Below is a small trained network, with its code and all its weights. Each question gives an input and a class and asks what happens when units are switched off, that is, made to give their printed mean instead of their output.

import numpy as np


def w(rows, s, z=0):
    codes = np.array(rows[::2]) - 128.0
    scale = np.full(codes.shape[1], s)
    scale[-1] = z or s
    return codes * scale


def f(y):
    return y / 2 * (1 + np.tanh(0.7978845608 * (y + 0.044715 * y**3)))


def log_softmax(a):
    a = a - a.max(-1, keepdims=True)
    return a - np.log(np.exp(a).sum(-1, keepdims=True))


def net(x, mask):
    res = np.array(x, float).reshape(1, 7) / 4 @ E
    y = f(res @ A[0][:, :-1].T + A[0][:, -1])
    res = res + np.where(mask, y, B[0][:, -1]) @ B[0][:, :-1]
    return log_softmax(res[-1] @ U[:, :-1].T + U[:, -1])


A, B = {}, {}
E = w([
[94,62,192,120,79],'x0',
[125,132,131,125,133],'x1',
[125,133,131,125,134],'x2',
[171,210,185,152,68],'x3',
[130,125,125,129,125],'x4',
[136,104,155,246,178],'x5',
[205,94,148,89,188],'x6',
],0.013)
A[0] = w([
[138,189,66,92,153,118],'N0',
[81,142,135,208,141,105],'N1',
[141,174,63,117,145,116],'N2',
[144,162,81,98,111,120],'N3',
[152,159,137,129,95,119],'N4',
[67,89,123,121,200,133],'N5',
[131,158,63,26,58,1],'N6',
[137,177,75,129,148,114],'N7',
[53,161,93,123,85,94],'N8',
[143,164,161,121,110,118],'N9',
[104,126,144,79,103,165],'N10',
[60,141,76,160,84,112],'N11',
[48,183,55,139,94,95],'N12',
[79,86,73,107,179,98],'N13',
[188,121,145,75,155,86],'N14',
[208,81,156,102,165,120],'N15',
[129,137,98,69,93,103],'N16',
[90,91,168,99,72,120],'N17',
[82,51,233,109,107,85],'N18',
[174,146,55,187,138,119],'N19',
[129,93,167,109,98,140],'N20',
[109,160,116,52,108,87],'N21',
[189,163,203,131,123,134],'N22',
[141,196,166,146,100,106],'N23',
[155,152,80,178,158,126],'N24',
[54,35,5,97,139,109],'N25',
[157,171,161,126,94,90],'N26',
[175,116,147,79,159,47],'N27',
[83,101,80,111,183,120],'N28',
],0.014,0.0068)
B[0] = w([
[98,38,152,111,167,203],'N0',
[124,160,98,190,178,203],'N1',
[75,61,167,50,142,190],'N2',
[134,84,159,148,156,181],'N3',
[156,121,153,90,95,172],'N4',
[163,202,156,143,73,200],'N5',
[154,164,160,254,155,242],'N6',
[128,44,140,69,128,185],'N7',
[120,112,43,126,139,193],'N8',
[152,142,108,33,89,173],'N9',
[113,142,128,136,162,187],'N10',
[118,142,59,117,131,194],'N11',
[126,114,62,103,147,212],'N12',
[166,161,154,124,68,201],'N13',
[102,114,33,110,123,179],'N14',
[117,154,14,184,125,202],'N15',
[133,151,182,212,147,195],'N16',
[106,61,132,86,161,194],'N17',
[78,60,156,104,157,215],'N18',
[97,125,162,114,145,199],'N19',
[116,52,132,115,177,171],'N20',
[113,162,160,213,143,205],'N21',
[168,147,116,139,101,216],'N22',
[204,148,142,100,82,205],'N23',
[81,68,207,130,161,195],'N24',
[164,167,164,87,73,255],'N25',
[160,136,156,68,57,186],'N26',
[145,107,61,134,121,163],'N27',
[154,155,150,108,97,197],'N28',
],0.0097,0.013)
U = w([
[168,171,157,81,47,91],'0',
[138,146,163,222,163,254],'1',
[104,62,160,74,163,50],'2',
[135,141,1,121,126,98],'3',
],0.016,0.0057)

Each question gives the input, the list of numbers given to net, and the class t.
The units are the neurons (one row each of A and B). Each row of codes is followed by its name. A weight is (code - 128) times the scale printed after its matrix; where a second scale follows, it is the last column's (A, B and U).
mask holds one flag per neuron, in row order. A switched-off neuron (its flag False) gives its mean, the last column of its row in B, instead of its output. The means were averaged over made-up inputs and are rounded, as every weight is.
A unit's drop is (log p(t) with every unit on - log p(t) with that unit switched off) / (log p(t) with every unit on - log p(t) with every unit switched off).
The circuit of an input: a set's keep is (log p(t) with only the set's units on - log p(t) with every unit switched off) / (log p(t) with every unit on - log p(t) with every unit switched off). Starting from the 12 units with the biggest drops (on a tie, the unit counted first), units are removed one at a time, each time the one whose removal leaves the highest keep (on an exact tie, the one counted first), for as long as the keep stays at least 0.8.
circuit, biggest first: the units of the circuit, biggest drop first
k most important neurons: the k neurons with the biggest drops, biggest first
drop when u is switched off: that unit's drop, to one decimal
input [-8,-6,0,8,6,3,6], class 0: 3 most important neurons -> N22; N23; N26
input [-7,8,0,2,5,-6,7], class 2: circuit, biggest first -> N0
input [-8,-4,7,-7,-3,3,5], class 2: 4 most important neurons -> N24; N0; N2; N7
input [-1,-7,1,-2,8,-6,6], class 1: 3 most important neurons -> N6; N16; N21
input [-2,-2,-7,7,0,-8,6], class 1: 4 most important neurons -> N6; N21; N16; N25
input [0,8,5,-6,5,-4,6], class 0: 3 most important neurons -> N25; N13; N5
input [-5,6,4,-5,-1,7,8], class 3: 3 most important neurons -> N15; N6; N14
input [4,5,-5,4,5,3,-1], class 0: 2 most important neurons -> N6; N0
input [-1,-4,2,2,3,-5,-8], class 3: 2 most important neurons -> N12; N8
input [-2,8,7,-3,7,-6,7], class 3: 4 most important neurons -> N14; N15; N27; N24
input [-2,-4,-2,2,1,7,-8], class 3: 2 most important neurons -> N11; N6
input [-4,-7,7,6,1,-4,7], class 3: 2 most important neurons -> N14; N15
input [6,-5,6,5,-5,4,0], class 2: 2 most important neurons -> N18; N25
input [-5,1,2,-6,-2,-2,7], class 3: circuit, biggest first -> N15
input [-6,-1,7,-7,-6,-1,-5], class 0: 3 most important neurons -> N25; N13; N5
input [-8,-1,-7,2,-6,-2,8], class 2: 2 most important neurons -> N0; N2
input [2,5,7,-4,8,-4,1], class 0: 3 most important neurons -> N25; N1; N13
input [-7,6,-8,3,3,-8,-5], class 1: drop when N6 is switched off -> 1.6
input [-1,-8,5,-4,4,1,7], class 3: drop when N15 is switched off -> 0.2
input [0,-3,6,-2,7,-5,8], class 3: drop when N19 is switched off -> 0.0
input [-6,5,-3,0,2,7,-8], class 3: circuit, biggest first -> N12
input [-8,2,8,-5,3,3,7], class 2: drop when N2 is switched off -> 0.2
